Below is a small trained network, with its code and all its weights. Each question gives an input and a target symbol and asks what happens when units are switched off, that is, made to give their printed mean instead of their output.

import numpy as np


def w(rows, s, z=0):
    codes = np.array(rows[::2]) - 128.0
    scale = np.full(codes.shape[1], s)
    scale[-1] = z or s
    return codes * scale


def norm(h):
    return h / np.sqrt((h * h).mean(-1, keepdims=True) + 1e-5)


def f(y):
    return y / 2 * (1 + np.tanh(0.7978845608 * (y + 0.044715 * y**3)))


def softmax(a):
    e = np.exp(a - a.max(-1, keepdims=True))
    return e / e.sum(-1, keepdims=True)


def log_softmax(a):
    a = a - a.max(-1, keepdims=True)
    return a - np.log(np.exp(a).sum(-1, keepdims=True))


def net(x, mask):
    ids = ['ΔΠαβγεζλξψ'.index(c) for c in x.split()]
    T = len(ids)
    res = E[ids] + P[:T]
    u = 0
    for l in range(2):
        r = norm(res)
        for j in range(2):
            rows = slice(2 * j, 2 * j + 2)
            q, k, v = (r @ M[l][rows].T for M in (Q, K, V))
            z = softmax(np.where(np.tri(T) > 0, q @ k.T / 2**0.5, -1e9)) @ v
            o = O[l][rows]
            res = res + np.where(mask[u + j], z, o[:, -1]) @ o[:, :-1]
        u += 2
        y = f(norm(res) @ A[l][:, :-1].T + A[l][:, -1])
        res = res + np.where(mask[u : u + 8], y, B[l][:, -1]) @ B[l][:, :-1]
        u += 8
    return log_softmax(norm(res)[-1] @ U[:, :-1].T + U[:, -1])


Q, K, V, O, A, B = {}, {}, {}, {}, {}, {}
E = w([
[3,152,87,103],'Δ',
[127,69,124,172],'Π',
[140,61,114,148],'α',
[139,39,112,130],'β',
[132,179,167,113],'γ',
[104,151,167,166],'ε',
[191,137,88,86],'ζ',
[121,124,50,128],'λ',
[137,119,58,53],'ξ',
[222,114,139,128],'ψ',
],0.022)
P = w([
[138,200,196,196],'0',
[141,99,148,7],'1',
[121,108,161,87],'2',
[122,109,145,105],'3',
[113,131,148,137],'4',
[116,129,143,145],'5',
[117,130,143,105],'6',
[132,145,118,101],'7',
[126,134,129,127],'8',
[128,118,118,128],'9',
],0.014)
Q[0] = w([
[144,208,78,109],'L0H1',
[203,117,132,156],'L0H1',
[131,113,67,96],'L0H2',
[209,3,30,133],'L0H2',
],0.03)
K[0] = w([
[154,74,31,98],'L0H1',
[219,88,168,140],'L0H1',
[118,106,158,143],'L0H2',
[130,207,96,252],'L0H2',
],0.036)
V[0] = w([
[4,124,106,80],'L0H1',
[225,76,73,130],'L0H1',
[82,91,151,13],'L0H2',
[104,182,124,185],'L0H2',
],0.014)
O[0] = w([
[128,134,57,152,174],'L0H1',
[95,124,192,9,2],'L0H1',
[201,184,41,64,179],'L0H2',
[88,104,162,75,123],'L0H2',
],0.012,0.0078)
A[0] = w([
[127,136,107,110,2],'L0N1',
[121,208,107,96,39],'L0N2',
[144,170,126,193,95],'L0N3',
[127,120,126,134,22],'L0N4',
[189,3,149,131,146],'L0N5',
[183,152,98,116,108],'L0N6',
[147,30,85,174,45],'L0N7',
[5,70,44,112,210],'L0N8',
],0.026,0.006)
B[0] = w([
[102,120,127,180,124],'L0N1',
[140,164,57,151,193],'L0N2',
[154,175,105,105,230],'L0N3',
[47,118,145,146,115],'L0N4',
[56,135,71,73,216],'L0N5',
[82,173,141,111,241],'L0N6',
[48,122,74,61,206],'L0N7',
[255,69,66,106,248],'L0N8',
],0.038,0.011)
Q[1] = w([
[230,148,140,186],'L1H1',
[145,251,155,208],'L1H1',
[182,124,144,172],'L1H2',
[142,57,113,148],'L1H2',
],0.03)
K[1] = w([
[154,102,68,217],'L1H1',
[162,183,141,252],'L1H1',
[113,186,108,119],'L1H2',
[164,149,105,30],'L1H2',
],0.03)
V[1] = w([
[60,105,51,176],'L1H1',
[122,188,82,149],'L1H1',
[52,77,87,253],'L1H2',
[198,220,112,163],'L1H2',
],0.046)
O[1] = w([
[161,133,72,184,156],'L1H1',
[135,51,121,168,250],'L1H1',
[76,255,97,168,60],'L1H2',
[88,83,126,160,178],'L1H2',
],0.039,0.017)
A[1] = w([
[194,183,86,112,254],'L1N1',
[68,80,123,204,37],'L1N2',
[164,136,64,243,76],'L1N3',
[192,91,141,235,63],'L1N4',
[38,191,161,251,49],'L1N5',
[206,41,119,75,169],'L1N6',
[81,146,124,25,23],'L1N7',
[88,72,176,175,55],'L1N8',
],0.026,0.0039)
B[1] = w([
[169,21,159,163,189],'L1N1',
[157,178,50,94,184],'L1N2',
[71,155,167,29,210],'L1N3',
[105,203,185,44,170],'L1N4',
[65,72,135,254,197],'L1N5',
[99,174,145,231,251],'L1N6',
[40,216,123,99,154],'L1N7',
[192,120,79,96,157],'L1N8',
],0.042,0.022)
U = w([
[80,7,180,102,105],'Δ',
[120,143,62,87,56],'Π',
[33,149,113,218,152],'α',
[150,116,26,63,72],'β',
[164,119,171,171,81],'γ',
[107,184,190,80,253],'ε',
[172,240,129,224,73],'ζ',
[248,204,81,112,112],'λ',
[189,195,153,162,156],'ξ',
[172,131,195,36,223],'ψ',
],0.012,0.0044)

Each question gives the input, a string of symbols that net reads in full, and the target symbol t.
The units are the heads (2 rows each of Q, K, V and O) and the neurons (one row each of A and B). Each row of codes is followed by its name. A weight is (code - 128) times the scale printed after its matrix; where a second scale follows, it is the last column's (O, A, B and U).
mask holds one flag per unit, layer by layer, with each layer's heads first. A switched-off unit (its flag False) gives its mean, the last column of its rows in O or B, instead of its output. The means were averaged over made-up inputs and are rounded, as every weight is.
A unit's drop is (log p(t) with every unit on - log p(t) with that unit switched off) / (log p(t) with every unit on - log p(t) with every unit switched off).
The circuit of an input: a set's keep is (log p(t) with only the set's units on - log p(t) with every unit switched off) / (log p(t) with every unit on - log p(t) with every unit switched off). Starting from the 12 units with the biggest drops (on a tie, the unit counted first), units are removed one at a time, each time the one whose removal leaves the highest keep (on an exact tie, the one counted first), for as long as the keep stays at least 0.8.
circuit, biggest first: the units of the circuit, biggest drop first
most important unit: the unit with the biggest drop
k most important neurons: the k neurons with the biggest drops, biggest first
drop when u is switched off: that unit's drop, to one decimal
input ξ γ γ γ β γ ε Δ, target β: circuit, biggest first => [L1N5]
input γ ε Π, target β: circuit, biggest first => [L0N8, L0N5, L1H2]
input Δ β ξ α λ β ε ε, target β: 3 most important neurons => [L0N8, L1N5, L1N2]
input Π γ ζ, target ψ: circuit, biggest first => [L0H1, L0H2, L1H2]
input Δ γ ε γ γ Δ ε ε ε, target β: 2 most important neurons => [L1N2, L1N5]
input ε β Δ Δ ε ψ, target ε: 3 most important neurons => [L0N3, L0N8, L0N2]
input ξ ε α Δ β ε ε ζ β, target ψ: 3 most important neurons => [L0N7, L0N2, L0N6]
input α ξ ε, target λ: 3 most important neurons => [L0N3, L0N8, L0N2]
input α ψ α, target ε: 2 most important neurons => [L0N2, L1N7]
input λ λ Π β β ε γ ε γ, target ε: 2 most important neurons => [L1N4, L0N3]
input β λ ψ α β α ε, target ψ: 2 most important neurons => [L0N8, L0N3]
input α β ξ, target λ: 2 most important neurons => [L0N5, L1N5]
input λ ε Π α, target β: 2 most important neurons => [L0N7, L1N5]
input ε ε γ ψ β, target ε: 2 most important neurons => [L1N7, L0N7]
input γ ε γ ε ξ, target Δ: circuit, biggest first => [L1H2]
input α β λ ε ε β ε β α, target β: 3 most important neurons => [L0N5, L0N7, L1N5]
input γ β Δ ε, target Δ: 3 most important neurons => [L0N5, L0N7, L0N8]
input λ Π γ, target ε: drop when L1N4 is switched off => 0.8
input β Π β, target λ: drop when L0N7 is switched off => 0.1
input ε ε γ ε ε λ, target Δ: drop when L0N6 is switched off => 0.0
input α ε Δ α γ γ γ ε, target λ: most important unit => L0H2
